Below are the code and all the weights of a small trained network. Each question names an input and a class and asks about switching units off, where a switched-off unit gives its printed mean instead of its output.

import numpy as np


def w(rows, s, z=0):
    codes = np.array(rows[::2]) - 128.0
    scale = np.full(codes.shape[1], s)
    scale[-1] = z or s
    return codes * scale


def norm(h):
    return h / np.sqrt((h * h).mean(-1, keepdims=True) + 1e-5)


def f(y):
    return y / 2 * (1 + np.tanh(0.7978845608 * (y + 0.044715 * y**3)))


def log_softmax(a):
    a = a - a.max(-1, keepdims=True)
    return a - np.log(np.exp(a).sum(-1, keepdims=True))


def net(x, mask):
    res = np.array(x, float).reshape(1, 7) / 4 @ E
    u = 0
    for l in range(2):
        y = f(norm(res) @ A[l][:, :-1].T + A[l][:, -1])
        res = res + np.where(mask[u : u + 10], y, B[l][:, -1]) @ B[l][:, :-1]
        u += 10
    return log_softmax(norm(res)[-1] @ U[:, :-1].T + U[:, -1])


A, B = {}, {}
E = w([
[50,137,115,136,133,60,211],'x0',
[192,82,39,94,60,70,162],'x1',
[69,95,101,221,78,131,82],'x2',
[151,34,162,126,157,253,193],'x3',
[153,146,93,214,73,183,159],'x4',
[120,193,239,171,103,165,153],'x5',
[174,156,99,111,64,93,70],'x6',
],0.0079)
A[0] = w([
[39,174,89,82,165,93,159,2],'0.n1',
[196,156,165,90,126,167,119,129],'0.n2',
[181,81,127,153,24,174,89,91],'0.n3',
[88,125,184,115,208,238,145,81],'0.n4',
[121,113,177,117,117,161,159,169],'0.n5',
[207,83,4,142,148,138,172,152],'0.n6',
[192,166,161,78,125,87,201,123],'0.n7',
[206,166,142,145,93,131,96,72],'0.n8',
[120,191,110,144,148,151,62,92],'0.n9',
[121,148,62,86,63,116,144,95],'0.n10',
],0.011,0.0039)
B[0] = w([
[118,109,158,172,52,122,92,165],'0.n1',
[96,97,142,182,158,80,150,199],'0.n2',
[171,142,138,106,46,144,76,218],'0.n3',
[5,52,92,99,152,116,173,254],'0.n4',
[133,65,114,124,151,137,138,189],'0.n5',
[105,106,131,99,145,195,121,254],'0.n6',
[132,96,130,164,148,94,136,205],'0.n7',
[98,106,119,137,92,97,97,180],'0.n8',
[97,162,130,57,130,123,135,168],'0.n9',
[115,91,151,146,194,154,105,183],'0.n10',
],0.013,0.0064)
A[1] = w([
[132,128,81,231,11,173,208,47],'1.n1',
[245,124,43,102,129,97,143,52],'1.n2',
[223,144,125,201,93,151,164,30],'1.n3',
[106,81,106,179,85,90,58,229],'1.n4',
[113,104,130,192,82,154,240,90],'1.n5',
[133,122,151,162,74,170,160,28],'1.n6',
[105,193,146,189,144,125,76,163],'1.n7',
[182,146,68,129,75,208,136,3],'1.n8',
[73,144,148,166,112,53,125,125],'1.n9',
[217,115,178,127,178,81,143,65],'1.n10',
],0.011,0.0035)
B[1] = w([
[151,104,116,108,220,141,105,181],'1.n1',
[57,58,154,200,171,219,106,143],'1.n2',
[131,92,158,81,161,155,154,138],'1.n3',
[168,132,253,102,92,168,255,255],'1.n4',
[93,175,146,124,213,103,86,198],'1.n5',
[131,83,58,122,221,164,38,137],'1.n6',
[95,79,91,37,31,55,152,165],'1.n7',
[207,132,103,99,124,155,30,159],'1.n8',
[205,166,97,88,93,137,99,205],'1.n9',
[145,179,133,185,132,74,185,131],'1.n10',
],0.0086,0.0078)
U = w([
[62,231,99,104,146,98,103,55],'0',
[170,178,170,102,5,64,139,238],'1',
[151,179,43,153,130,124,143,2],'2',
[214,112,98,102,143,241,47,157],'3',
[149,173,60,203,132,130,112,7],'4',
[60,40,147,143,213,150,173,193],'5',
[186,178,145,174,226,36,164,76],'6',
],0.016,0.0059)

Each question gives the input, the list of numbers given to net, and the class t.
The units are the neurons (one row each of A and B). Each row of codes is followed by its name. A weight is (code - 128) times the scale printed after its matrix; where a second scale follows, it is the last column's (A, B and U).
mask holds one flag per neuron, layer by layer. A switched-off neuron (its flag False) gives its mean, the last column of its row in B, instead of its output. The means were averaged over made-up inputs and are rounded, as every weight is.
A unit's drop is (log p(t) with every unit on - log p(t) with that unit switched off) / (log p(t) with every unit on - log p(t) with every unit switched off).
The circuit of an input: a set's keep is (log p(t) with only the set's units on - log p(t) with every unit switched off) / (log p(t) with every unit on - log p(t) with every unit switched off). Starting from the 12 units with the biggest drops (on a tie, the unit counted first), units are removed one at a time, each time the one whose removal leaves the highest keep (on an exact tie, the one counted first), for as long as the keep stays at least 0.8.
circuit, biggest first: the units of the circuit, biggest drop first
most important unit: the unit with the biggest drop
top k neurons: the k neurons with the biggest drops, biggest first
top k neurons in layer l: the k neurons of layer l with the biggest drops, biggest first
drop when u is switched off: that unit's drop, to one decimal
input [6,-6,-8,1,-5,-8,5], class 6: circuit, biggest first -> 0.n4
input [2,6,4,2,-4,-5,6], class 3: circuit, biggest first -> 0.n4, 0.n6
input [4,-5,0,-4,2,6,-2], class 0: top 4 neurons -> 1.n4, 0.n3, 0.n8, 1.n5
input [3,0,-1,-3,-7,-7,7], class 1: circuit, biggest first -> 0.n4, 1.n4
input [-4,0,6,6,6,-4,-6], class 3: top 3 neurons -> 0.n3, 0.n2, 1.n8
input [-4,5,8,-6,6,-6,8], class 3: circuit, biggest first -> 0.n6, 0.n10
input [-7,3,-7,-8,1,-6,-6], class 5: top 3 neurons -> 1.n9, 0.n3, 1.n2
input [-3,1,-7,-6,8,5,-5], class 6: top 2 neurons in layer 0 -> 0.n3, 0.n7
input [-1,1,-8,5,4,-2,5], class 5: top 2 neurons in layer 0 -> 0.n2, 0.n7
input [1,-7,-1,0,0,-5,7], class 0: top 3 neurons -> 0.n9, 1.n4, 0.n3
input [-6,4,3,6,5,-3,-8], class 3: top 2 neurons -> 0.n3, 1.n8
input [-3,-8,6,-7,-5,4,3], class 1: top 2 neurons in layer 0 -> 0.n4, 0.n6
input [2,0,7,4,-1,8,7], class 3: top 2 neurons in layer 1 -> 1.n6, 1.n1
input [-2,4,-1,0,3,-7,-2], class 3: most important unit -> 0.n4
input [3,2,-1,8,8,3,6], class 3: drop when 0.n3 is switched off -> 0.1
input [-3,7,-7,2,-1,2,4], class 5: drop when 1.n2 is switched off -> 0.2
input [8,7,-2,0,3,4,7], class 5: drop when 1.n2 is switched off -> 0.1
input [-1,3,4,-1,8,0,-7], class 3: drop when 1.n2 is switched off -> 0.0
